Below are the code and all the weights of a small trained network. Each question names an input and a target symbol and asks about switching units off, where a switched-off unit gives its printed mean instead of its output.

import numpy as np


def w(rows, s, z=0):
    codes = np.array(rows[::2]) - 128.0
    scale = np.full(codes.shape[1], s)
    scale[-1] = z or s
    return codes * scale


def f(y):
    return y / 2 * (1 + np.tanh(0.7978845608 * (y + 0.044715 * y**3)))


def softmax(a):
    e = np.exp(a - a.max(-1, keepdims=True))
    return e / e.sum(-1, keepdims=True)


def log_softmax(a):
    a = a - a.max(-1, keepdims=True)
    return a - np.log(np.exp(a).sum(-1, keepdims=True))


def net(x, mask):
    ids = ['γζημπω'.index(c) for c in x.split()]
    T = len(ids)
    res = E[ids] + P[:T]
    u = 0
    for l in range(2):
        r = res
        for j in range(2):
            rows = slice(3 * j, 3 * j + 3)
            q, k, v = (r @ M[l][rows].T for M in (Q, K, V))
            z = softmax(np.where(np.tri(T) > 0, q @ k.T / 3**0.5, -1e9)) @ v
            o = O[l][rows]
            res = res + np.where(mask[u + j], z, o[:, -1]) @ o[:, :-1]
        u += 2
        y = f(res @ A[l][:, :-1].T + A[l][:, -1])
        res = res + np.where(mask[u : u + 4], y, B[l][:, -1]) @ B[l][:, :-1]
        u += 4
    return log_softmax(res[-1] @ U[:, :-1].T + U[:, -1])


Q, K, V, O, A, B = {}, {}, {}, {}, {}, {}
E = w([
[122,129,206,86,122,174],'γ',
[180,167,111,120,138,136],'ζ',
[162,97,90,182,127,54],'η',
[169,171,91,111,143,95],'μ',
[120,14,137,126,137,140],'π',
[5,207,55,186,180,159],'ω',
],0.019)
P = w([
[96,63,156,119,97,18],'0',
[142,140,1,130,40,132],'1',
[179,110,171,120,153,124],'2',
[172,124,158,141,122,143],'3',
[157,130,157,149,102,159],'4',
[141,136,164,154,88,171],'5',
],0.012)
Q[0] = w([
[134,165,75,190,51,207],'L0H1',
[171,96,79,163,132,89],'L0H1',
[71,27,87,112,29,129],'L0H1',
[125,119,91,88,115,180],'L0H2',
[125,2,158,127,152,91],'L0H2',
[105,91,93,221,155,152],'L0H2',
],0.0078)
K[0] = w([
[98,129,100,139,147,129],'L0H1',
[107,108,109,162,97,121],'L0H1',
[115,117,114,120,130,172],'L0H1',
[113,137,191,101,208,245],'L0H2',
[166,63,92,103,147,118],'L0H2',
[153,129,134,201,157,135],'L0H2',
],0.012)
V[0] = w([
[94,184,71,246,123,81],'L0H1',
[234,114,81,251,217,125],'L0H1',
[187,108,133,106,20,103],'L0H1',
[2,62,209,204,169,47],'L0H2',
[154,124,187,121,25,53],'L0H2',
[161,136,20,176,166,89],'L0H2',
],0.0065)
O[0] = w([
[180,94,189,142,227,88,133],'L0H1',
[93,211,108,79,89,188,109],'L0H1',
[170,125,72,174,133,80,229],'L0H1',
[99,193,106,108,162,227,252],'L0H2',
[254,135,124,113,39,101,233],'L0H2',
[80,62,191,56,182,196,164],'L0H2',
],0.0074,0.0021)
A[0] = w([
[221,150,127,127,200,144,181],'L0N1',
[151,1,93,228,101,11,131],'L0N2',
[150,140,150,34,193,85,137],'L0N3',
[13,150,167,172,199,148,254],'L0N4',
],0.0063,0.00062)
B[0] = w([
[222,149,52,189,77,138,189],'L0N1',
[172,80,57,6,105,5,255],'L0N2',
[116,253,51,228,114,205,150],'L0N3',
[138,61,177,186,248,112,237],'L0N4',
],0.0061,0.0041)
Q[1] = w([
[183,168,92,166,118,87],'L1H1',
[153,115,135,112,127,127],'L1H1',
[170,101,193,116,115,174],'L1H1',
[78,164,151,181,247,81],'L1H2',
[99,137,192,26,191,229],'L1H2',
[118,225,161,87,131,163],'L1H2',
],0.011)
K[1] = w([
[107,111,165,114,150,150],'L1H1',
[149,114,110,101,155,118],'L1H1',
[246,121,87,51,66,46],'L1H1',
[187,158,154,125,92,112],'L1H2',
[104,173,222,114,83,171],'L1H2',
[107,204,202,153,172,57],'L1H2',
],0.011)
V[1] = w([
[77,124,114,254,158,60],'L1H1',
[174,128,107,156,129,118],'L1H1',
[104,113,83,130,93,110],'L1H1',
[109,180,171,89,158,157],'L1H2',
[168,93,129,132,78,138],'L1H2',
[168,99,208,82,106,193],'L1H2',
],0.0089)
O[1] = w([
[2,111,82,168,129,90,111],'L1H1',
[187,47,119,138,72,117,219],'L1H1',
[130,129,118,153,218,105,200],'L1H1',
[133,53,45,98,160,146,2],'L1H2',
[243,88,112,196,140,116,143],'L1H2',
[140,81,71,97,178,72,50],'L1H2',
],0.0081,0.0045)
A[1] = w([
[100,23,229,145,186,95,200],'L1N1',
[61,201,71,155,146,204,69],'L1N2',
[129,41,149,8,139,63,175],'L1N3',
[178,172,255,112,247,103,5],'L1N4',
],0.0062,0.0026)
B[1] = w([
[153,80,136,80,97,81,254],'L1N1',
[239,88,120,116,164,152,254],'L1N2',
[98,254,114,82,210,19,214],'L1N3',
[130,149,67,79,41,137,201],'L1N4',
],0.0091,0.0055)
U = w([
[161,199,126,138,191,46,147],'γ',
[172,17,126,123,64,161,116],'ζ',
[123,59,254,207,123,135,252],'η',
[114,114,87,143,105,108,41],'μ',
[89,101,138,163,80,77,74],'π',
[107,139,190,116,125,98,61],'ω',
],0.0081,0.0034)

Each question gives the input, a string of symbols that net reads in full, and the target symbol t.
The units are the heads (3 rows each of Q, K, V and O) and the neurons (one row each of A and B). Each row of codes is followed by its name. A weight is (code - 128) times the scale printed after its matrix; where a second scale follows, it is the last column's (O, A, B and U).
mask holds one flag per unit, layer by layer, with each layer's heads first. A switched-off unit (its flag False) gives its mean, the last column of its rows in O or B, instead of its output. The means were averaged over made-up inputs and are rounded, as every weight is.
A unit's drop is (log p(t) with every unit on - log p(t) with that unit switched off) / (log p(t) with every unit on - log p(t) with every unit switched off).
The circuit of an input: a set's keep is (log p(t) with only the set's units on - log p(t) with every unit switched off) / (log p(t) with every unit on - log p(t) with every unit switched off). Starting from all 12 units, units are removed one at a time, each time the one whose removal leaves the highest keep (on an exact tie, the one counted first), for as long as the keep stays at least 0.8.
circuit, biggest first: the units of the circuit, biggest drop first
unit that matters most: the unit with the biggest drop
top k neurons: the k neurons with the biggest drops, biggest first
k most important neurons of layer l: the k neurons of layer l with the biggest drops, biggest first
which heads matter: for each layer, one digit per head in row order, 1 if its drop is at least 0.15 and else 0, layers parted by /
drop of u: that unit's drop, to one decimal
input γ γ γ ω μ, target μ: unit that matters most -> L0N4
input ω ζ ζ π γ ω, target ζ: 2 most important neurons of layer 0 -> (L0N4; L0N2)
input η γ ζ μ μ, target ζ: which heads matter -> 01 / 10
input γ μ ζ μ ζ ζ, target η: which heads matter -> 01 / 01
input ζ γ γ, target ζ: which heads matter -> 01 / 11
input π γ ζ γ ω η, target π: circuit, biggest first -> (L1H1; L0N4; L0H2)
input ω μ η γ, target ω: circuit, biggest first -> (L1H2; L0H2; L1N3; L0N4)
input ζ ζ η γ, target γ: top 2 neurons -> (L1N3; L0N1)
input ζ ζ ζ ω, target η: circuit, biggest first -> (L0N4; L0H2)
input γ π γ, target ζ: which heads matter -> 11 / 11
input η γ ζ γ π, target γ: top 4 neurons -> (L1N3; L0N2; L0N3; L0N1)
input ζ γ ζ, target ζ: circuit, biggest first -> (L1N3; L1H1)
input μ π ω ζ γ η, target π: top 2 neurons -> (L0N2; L0N4)
input ω η η μ, target μ: most important neuron of layer 0 -> (L0N3)
input ζ η η, target ζ: 2 most important neurons of layer 0 -> (L0N2; L0N1)
input ζ μ μ, target ζ: which heads matter -> 01 / 11
input ω μ π γ, target ω: 2 most important neurons of layer 0 -> (L0N4; L0N1)
input π ζ ω η π ω, target ζ: top 4 neurons -> (L1N4; L0N4; L1N1; L1N3)
input μ ζ π, target γ: which heads matter -> 00 / 01
input ω μ η ζ, target ζ: unit that matters most -> L0N3
input π η ω η, target η: which heads matter -> 11 / 11
input ζ π γ, target γ: which heads matter -> 00 / 01
input γ η μ η, target ζ: drop of L1H2 -> 4.2
input η γ π ω, target η: drop of L1N2 -> 0.1
